Below is a small trained network, with its code and all its weights. Each question gives an input and a class and asks what happens when units are switched off, that is, made to give their printed mean instead of their output.

import numpy as np


def w(rows, s, z=0):
    codes = np.array(rows[::2]) - 128.0
    scale = np.full(codes.shape[1], s)
    scale[-1] = z or s
    return codes * scale


def norm(h):
    return h / np.sqrt((h * h).mean(-1, keepdims=True) + 1e-5)


def f(y):
    return np.maximum(y, 0)


def log_softmax(a):
    a = a - a.max(-1, keepdims=True)
    return a - np.log(np.exp(a).sum(-1, keepdims=True))


def net(x, mask):
    res = np.array(x, float).reshape(1, 5) / 4 @ E
    u = 0
    for l in range(2):
        y = f(norm(res) @ A[l][:, :-1].T + A[l][:, -1])
        res = res + np.where(mask[u : u + 12], y, B[l][:, -1]) @ B[l][:, :-1]
        u += 12
    return log_softmax(norm(res)[-1] @ U[:, :-1].T + U[:, -1])


A, B = {}, {}
E = w([
[155,196,73,210],'x0',
[206,253,162,44],'x1',
[195,115,244,205],'x2',
[45,170,188,124],'x3',
[129,130,131,129],'x4',
],0.0034)
A[0] = w([
[229,89,100,72,105],'0.n1',
[108,136,76,109,55],'0.n2',
[30,136,184,102,141],'0.n3',
[112,158,122,127,69],'0.n4',
[49,240,174,138,103],'0.n5',
[238,28,101,98,169],'0.n6',
[119,75,152,90,66],'0.n7',
[156,184,119,76,253],'0.n8',
[191,114,146,1,138],'0.n9',
[189,89,27,108,101],'0.n10',
[92,150,86,191,178],'0.n11',
[129,105,153,182,101],'0.n12',
],0.0081,0.0031)
B[0] = w([
[79,208,122,220,203],'0.n1',
[128,113,53,49,154],'0.n2',
[59,171,111,193,211],'0.n3',
[149,106,136,149,135],'0.n4',
[128,169,92,188,210],'0.n5',
[13,174,190,156,255],'0.n6',
[139,143,150,2,164],'0.n7',
[88,60,74,122,244],'0.n8',
[155,160,128,95,227],'0.n9',
[69,190,143,166,217],'0.n10',
[193,71,84,94,222],'0.n11',
[162,108,75,80,181],'0.n12',
],0.0052,0.0041)
A[1] = w([
[191,150,67,193,86],'1.n1',
[192,102,230,219,248],'1.n2',
[213,255,119,62,215],'1.n3',
[114,117,172,56,1],'1.n4',
[132,114,73,170,168],'1.n5',
[123,237,109,121,125],'1.n6',
[193,120,201,143,190],'1.n7',
[189,108,78,160,141],'1.n8',
[50,86,105,177,216],'1.n9',
[114,111,211,60,53],'1.n10',
[72,39,107,158,145],'1.n11',
[117,143,156,179,208],'1.n12',
],0.009,0.0018)
B[1] = w([
[1,97,198,73,197],'1.n1',
[111,159,32,102,211],'1.n2',
[164,44,140,174,209],'1.n3',
[71,84,158,129,143],'1.n4',
[137,145,194,109,196],'1.n5',
[190,118,171,125,219],'1.n6',
[150,88,34,67,164],'1.n7',
[83,104,175,105,171],'1.n8',
[178,155,137,101,254],'1.n9',
[50,119,102,120,157],'1.n10',
[235,133,148,160,216],'1.n11',
[136,177,120,81,193],'1.n12',
],0.0072,0.0065)
U = w([
[136,109,8,72,135],'0',
[205,55,179,131,145],'1',
[55,79,187,88,135],'2',
[123,198,155,159,140],'3',
[145,119,162,74,164],'4',
[109,107,143,180,48],'5',
[90,82,78,249,2],'6',
],0.015,0.0097)

Each question gives the input, the list of numbers given to net, and the class t.
The units are the neurons (one row each of A and B). Each row of codes is followed by its name. A weight is (code - 128) times the scale printed after its matrix; where a second scale follows, it is the last column's (A, B and U).
mask holds one flag per neuron, layer by layer. A switched-off neuron (its flag False) gives its mean, the last column of its row in B, instead of its output. The means were averaged over made-up inputs and are rounded, as every weight is.
A unit's drop is (log p(t) with every unit on - log p(t) with that unit switched off) / (log p(t) with every unit on - log p(t) with every unit switched off).
The circuit of an input: a set's keep is (log p(t) with only the set's units on - log p(t) with every unit switched off) / (log p(t) with every unit on - log p(t) with every unit switched off). Starting from the 12 units with the biggest drops (on a tie, the unit counted first), units are removed one at a time, each time the one whose removal leaves the highest keep (on an exact tie, the one counted first), for as long as the keep stays at least 0.8.
units of the circuit, in order: the units of the circuit, biggest drop first
unit that matters most: the unit with the biggest drop
top k neurons: the k neurons with the biggest drops, biggest first
top k neurons in layer l: the k neurons of layer l with the biggest drops, biggest first
input [-8,7,8,-5,5], class 0: units of the circuit, in order : [1.n7; 1.n2]
input [7,8,-1,-6,5], class 1: units of the circuit, in order : [1.n3]
input [0,0,-7,8,-4], class 3: units of the circuit, in order : [0.n3; 0.n5]
input [0,-4,6,-7,4], class 3: units of the circuit, in order : [0.n6; 1.n3]
input [-7,1,5,-6,2], class 2: top 2 neurons : [0.n6; 0.n7]
input [5,1,-4,-4,3], class 2: units of the circuit, in order : [1.n1; 1.n2]
input [7,8,6,8,1], class 1: top 3 neurons in layer 0 : [0.n6; 0.n1; 0.n10]
input [-8,5,2,-4,-2], class 2: units of the circuit, in order : [1.n10; 1.n4]
input [-5,-5,1,7,-4], class 3: top 2 neurons : [0.n3; 1.n3]
input [-5,-8,-3,6,-3], class 1: units of the circuit, in order : [1.n11; 1.n1]
input [-4,-7,7,-2,1], class 0: top 2 neurons : [1.n2; 0.n8]
input [-6,2,5,7,5], class 3: units of the circuit, in order : [0.n3; 1.n1]
input [-5,5,-3,-4,-2], class 1: top 4 neurons : [1.n6; 0.n9; 1.n3; 1.n1]
input [7,0,8,-1,7], class 0: units of the circuit, in order : [1.n2; 1.n7]
input [-5,-1,-3,-8,-1], class 3: unit that matters most : 0.n1
input [7,7,7,-3,7], class 0: top 2 neurons : [1.n7; 1.n2]
input [4,7,-4,0,-6], class 1: top 3 neurons : [1.n3; 1.n6; 1.n2]
input [7,7,-5,-4,1], class 1: units of the circuit, in order : [1.n3; 1.n2]
input [-7,6,6,0,-5], class 2: top 2 neurons : [1.n10; 1.n4]
input [1,-8,-7,-5,-8], class 1: top 2 neurons in layer 1 : [1.n11; 1.n2]
input [0,-1,4,7,5], class 3: top 2 neurons : [0.n3; 0.n5]
input [1,-7,1,7,-6], class 1: unit that matters most : 1.n11
input [2,3,1,-4,1], class 3: top 2 neurons : [0.n1; 0.n6]
